Below are the code and all the weights of a small trained network. Each question names an input and a class and asks about switching units off, where a switched-off unit gives its printed mean instead of its output.

import numpy as np


def w(rows, s, z=0):
    codes = np.array(rows[::2]) - 128.0
    scale = np.full(codes.shape[1], s)
    scale[-1] = z or s
    return codes * scale


def f(y):
    return np.maximum(y, 0)


def log_softmax(a):
    a = a - a.max(-1, keepdims=True)
    return a - np.log(np.exp(a).sum(-1, keepdims=True))


def net(x, mask):
    res = np.array(x, float).reshape(1, 3) / 4 @ E
    y = f(res @ A[0][:, :-1].T + A[0][:, -1])
    res = res + np.where(mask, y, B[0][:, -1]) @ B[0][:, :-1]
    return log_softmax(res[-1] @ U[:, :-1].T + U[:, -1])


A, B = {}, {}
E = w([
[149,156,152,131,251,56],'x0',
[81,126,210,215,130,172],'x1',
[97,55,168,87,97,23],'x2',
],0.012)
A[0] = w([
[201,128,15,77,129,104,21],'N1',
[143,208,144,133,234,101,76],'N2',
[86,62,143,124,158,88,90],'N3',
[177,158,165,103,201,162,148],'N4',
[55,142,232,206,121,130,79],'N5',
[142,64,121,126,81,165,2],'N6',
[100,170,211,201,119,149,4],'N7',
[154,253,59,176,191,218,28],'N8',
[100,110,103,103,76,216,5],'N9',
[159,149,83,166,37,158,176],'N10',
],0.012,0.007)
B[0] = w([
[170,73,66,90,179,191,207],'N1',
[185,148,183,211,91,102,220],'N2',
[83,110,181,121,101,84,176],'N3',
[149,176,182,135,113,85,196],'N4',
[148,116,62,86,159,180,234],'N5',
[152,100,128,198,145,8,159],'N6',
[175,104,70,121,214,141,195],'N7',
[48,92,107,58,117,64,254],'N8',
[162,121,137,202,110,78,186],'N9',
[141,163,182,188,84,117,223],'N10',
],0.013)
U = w([
[184,149,161,220,99,116,48],'0',
[183,105,49,145,174,187,76],'1',
[5,102,124,136,106,88,98],'2',
[123,172,165,151,95,171,251],'3',
],0.016,0.013)

Each question gives the input, the list of numbers given to net, and the class t.
The units are the neurons (one row each of A and B). Each row of codes is followed by its name. A weight is (code - 128) times the scale printed after its matrix; where a second scale follows, it is the last column's (A, B and U).
mask holds one flag per neuron, in row order. A switched-off neuron (its flag False) gives its mean, the last column of its row in B, instead of its output. The means were averaged over made-up inputs and are rounded, as every weight is.
A unit's drop is (log p(t) with every unit on - log p(t) with that unit switched off) / (log p(t) with every unit on - log p(t) with every unit switched off).
The circuit of an input: a set's keep is (log p(t) with only the set's units on - log p(t) with every unit switched off) / (log p(t) with every unit on - log p(t) with every unit switched off). Starting from all 10 units, units are removed one at a time, each time the one whose removal leaves the highest keep (on an exact tie, the one counted first), for as long as the keep stays at least 0.8.
circuit, biggest first: the units of the circuit, biggest drop first
unit that matters most: the unit with the biggest drop
k most important neurons: the k neurons with the biggest drops, biggest first
drop when u is switched off: that unit's drop, to one decimal
input [-6,7,7], class 1: 3 most important neurons : N5, N8, N7
input [-8,4,-6], class 0: unit that matters most : N10
input [2,0,1], class 3: 2 most important neurons : N8, N9
input [-6,-6,4], class 0: 3 most important neurons : N5, N10, N8
input [2,5,-4], class 1: 2 most important neurons : N7, N5
input [4,5,-4], class 1: 2 most important neurons : N7, N5
input [-3,4,3], class 1: circuit, biggest first : N8, N5, N2
input [-1,-3,-2], class 3: 2 most important neurons : N5, N7
input [1,-1,-3], class 3: 4 most important neurons : N3, N6, N4, N9
input [-8,-8,-3], class 0: 3 most important neurons : N10, N9, N5
input [-6,7,-3], class 1: 4 most important neurons : N5, N7, N2, N4
input [-7,6,5], class 0: 3 most important neurons : N8, N1, N6
input [-8,-8,7], class 0: 4 most important neurons : N8, N10, N5, N6
input [-6,-6,-6], class 0: circuit, biggest first : N10
input [2,7,-4], class 1: drop when N7 is switched off : 0.1
input [3,2,-5], class 2: drop when N8 is switched off : 1.7
input [0,0,-4], class 2: drop when N8 is switched off : 0.5
